Below are the code and all the weights of a small trained network. Each question names an input and a class and asks about switching units off, where a switched-off unit gives its printed mean instead of its output.

import numpy as np


def w(rows, s, z=0):
    codes = np.array(rows[::2]) - 128.0
    scale = np.full(codes.shape[1], s)
    scale[-1] = z or s
    return codes * scale


def f(y):
    return np.maximum(y, 0)


def log_softmax(a):
    a = a - a.max(-1, keepdims=True)
    return a - np.log(np.exp(a).sum(-1, keepdims=True))


def net(x, mask):
    res = np.array(x, float).reshape(1, 7) / 4 @ E
    y = f(res @ A[0][:, :-1].T + A[0][:, -1])
    res = res + np.where(mask, y, B[0][:, -1]) @ B[0][:, :-1]
    return log_softmax(res[-1] @ U[:, :-1].T + U[:, -1])


A, B = {}, {}
E = w([
[59,170,62,89,153,149,196,182,153],'x0',
[2,180,184,128,156,182,6,106,179],'x1',
[197,135,192,86,101,113,109,69,158],'x2',
[197,7,147,45,118,109,146,149,192],'x3',
[142,95,224,190,178,174,92,193,159],'x4',
[107,108,152,20,139,207,103,88,71],'x5',
[80,98,4,51,93,180,193,113,126],'x6',
],0.0092)
A[0] = w([
[205,161,133,149,115,199,155,50,127,129],'n1',
[35,165,78,130,142,164,181,171,82,145],'n2',
[55,143,98,138,139,156,148,155,100,93],'n3',
[195,120,106,132,132,96,208,179,142,64],'n4',
[107,159,157,253,137,120,113,162,156,117],'n5',
[145,109,122,122,137,109,140,95,102,137],'n6',
[159,125,124,171,132,111,170,169,145,75],'n7',
[166,115,153,137,139,75,105,120,66,2],'n8',
[165,112,120,144,132,120,167,167,142,89],'n9',
[78,164,85,106,125,131,156,112,207,148],'n10',
[165,227,142,93,131,72,190,150,140,76],'n11',
[109,150,110,135,119,93,135,142,121,90],'n12',
[139,131,102,168,127,81,113,114,75,129],'n13',
],0.022,0.0079)
B[0] = w([
[126,107,135,95,116,7,114,151,105,168],'n1',
[142,174,59,85,94,57,103,130,143,253],'n2',
[131,181,111,106,101,83,109,141,126,203],'n3',
[149,104,197,102,153,138,231,123,131,212],'n4',
[130,192,110,196,121,110,65,172,107,254],'n5',
[119,155,101,92,142,118,127,150,138,159],'n6',
[115,106,101,183,123,63,140,131,117,181],'n7',
[103,162,101,90,119,99,139,128,134,174],'n8',
[121,119,169,145,132,64,181,88,109,174],'n9',
[108,78,47,131,125,141,130,97,113,205],'n10',
[101,136,91,81,111,172,11,135,137,173],'n11',
[137,137,114,125,130,113,144,135,131,157],'n12',
[158,154,86,92,108,151,132,131,141,177],'n13',
],0.019,0.027)
U = w([
[95,98,226,56,133,135,98,121,139,196],'0',
[108,192,136,217,102,88,93,192,118,158],'1',
[122,161,33,106,56,71,148,142,128,167],'2',
[117,185,238,229,152,184,66,189,144,2],'3',
[97,99,56,97,85,167,138,87,177,118],'4',
[155,102,100,129,107,82,255,121,137,51],'5',
],0.0085,0.0064)

Each question gives the input, the list of numbers given to net, and the class t.
The units are the neurons (one row each of A and B). Each row of codes is followed by its name. A weight is (code - 128) times the scale printed after its matrix; where a second scale follows, it is the last column's (A, B and U).
mask holds one flag per neuron, in row order. A switched-off neuron (its flag False) gives its mean, the last column of its row in B, instead of its output. The means were averaged over made-up inputs and are rounded, as every weight is.
A unit's drop is (log p(t) with every unit on - log p(t) with that unit switched off) / (log p(t) with every unit on - log p(t) with every unit switched off).
The circuit of an input: a set's keep is (log p(t) with only the set's units on - log p(t) with every unit switched off) / (log p(t) with every unit on - log p(t) with every unit switched off). Starting from the 12 units with the biggest drops (on a tie, the unit counted first), units are removed one at a time, each time the one whose removal leaves the highest keep (on an exact tie, the one counted first), for as long as the keep stays at least 0.8.
circuit, biggest first: the units of the circuit, biggest drop first
most important unit: the unit with the biggest drop
k most important neurons: the k neurons with the biggest drops, biggest first
drop when u is switched off: that unit's drop, to one decimal
input [-1,5,5,-6,-6,-7,-1], class 1: 2 most important neurons	n5, n2
input [-4,6,-1,3,5,8,-1], class 0: circuit, biggest first	n5, n2
input [-7,-6,2,-2,-4,4,7], class 5: circuit, biggest first	n2, n5
input [-8,6,-5,-7,0,-1,3], class 1: most important unit	n5
input [-7,1,8,8,7,7,1], class 0: circuit, biggest first	n2, n5
input [2,1,6,-1,3,2,2], class 0: circuit, biggest first	n2, n5, n7
input [-5,2,-3,2,0,3,2], class 0: circuit, biggest first	n5, n2, n10
input [8,-5,2,3,-7,-2,-6], class 0: circuit, biggest first	n11, n4, n2
input [7,2,3,8,-1,-6,-6], class 5: circuit, biggest first	n4, n2
input [-3,-4,5,2,4,1,-4], class 5: 2 most important neurons	n2, n5
input [-8,-5,-7,1,6,4,-6], class 1: 3 most important neurons	n2, n5, n10
input [-7,1,6,-4,6,7,-4], class 1: 2 most important neurons	n2, n10
input [1,3,-8,-5,-1,3,-7], class 1: 2 most important neurons	n5, n10
input [-3,-6,0,6,-5,-1,-8], class 5: most important unit	n4
input [7,-3,-1,5,-2,0,2], class 5: 2 most important neurons	n4, n5
input [0,7,-5,5,-1,4,-5], class 3: drop when n2 is switched off	0.4
input [-3,0,-2,8,5,8,7], class 0: drop when n10 is switched off	0.2
input [0,8,8,2,-8,4,7], class 4: drop when n1 is switched off	-0.1
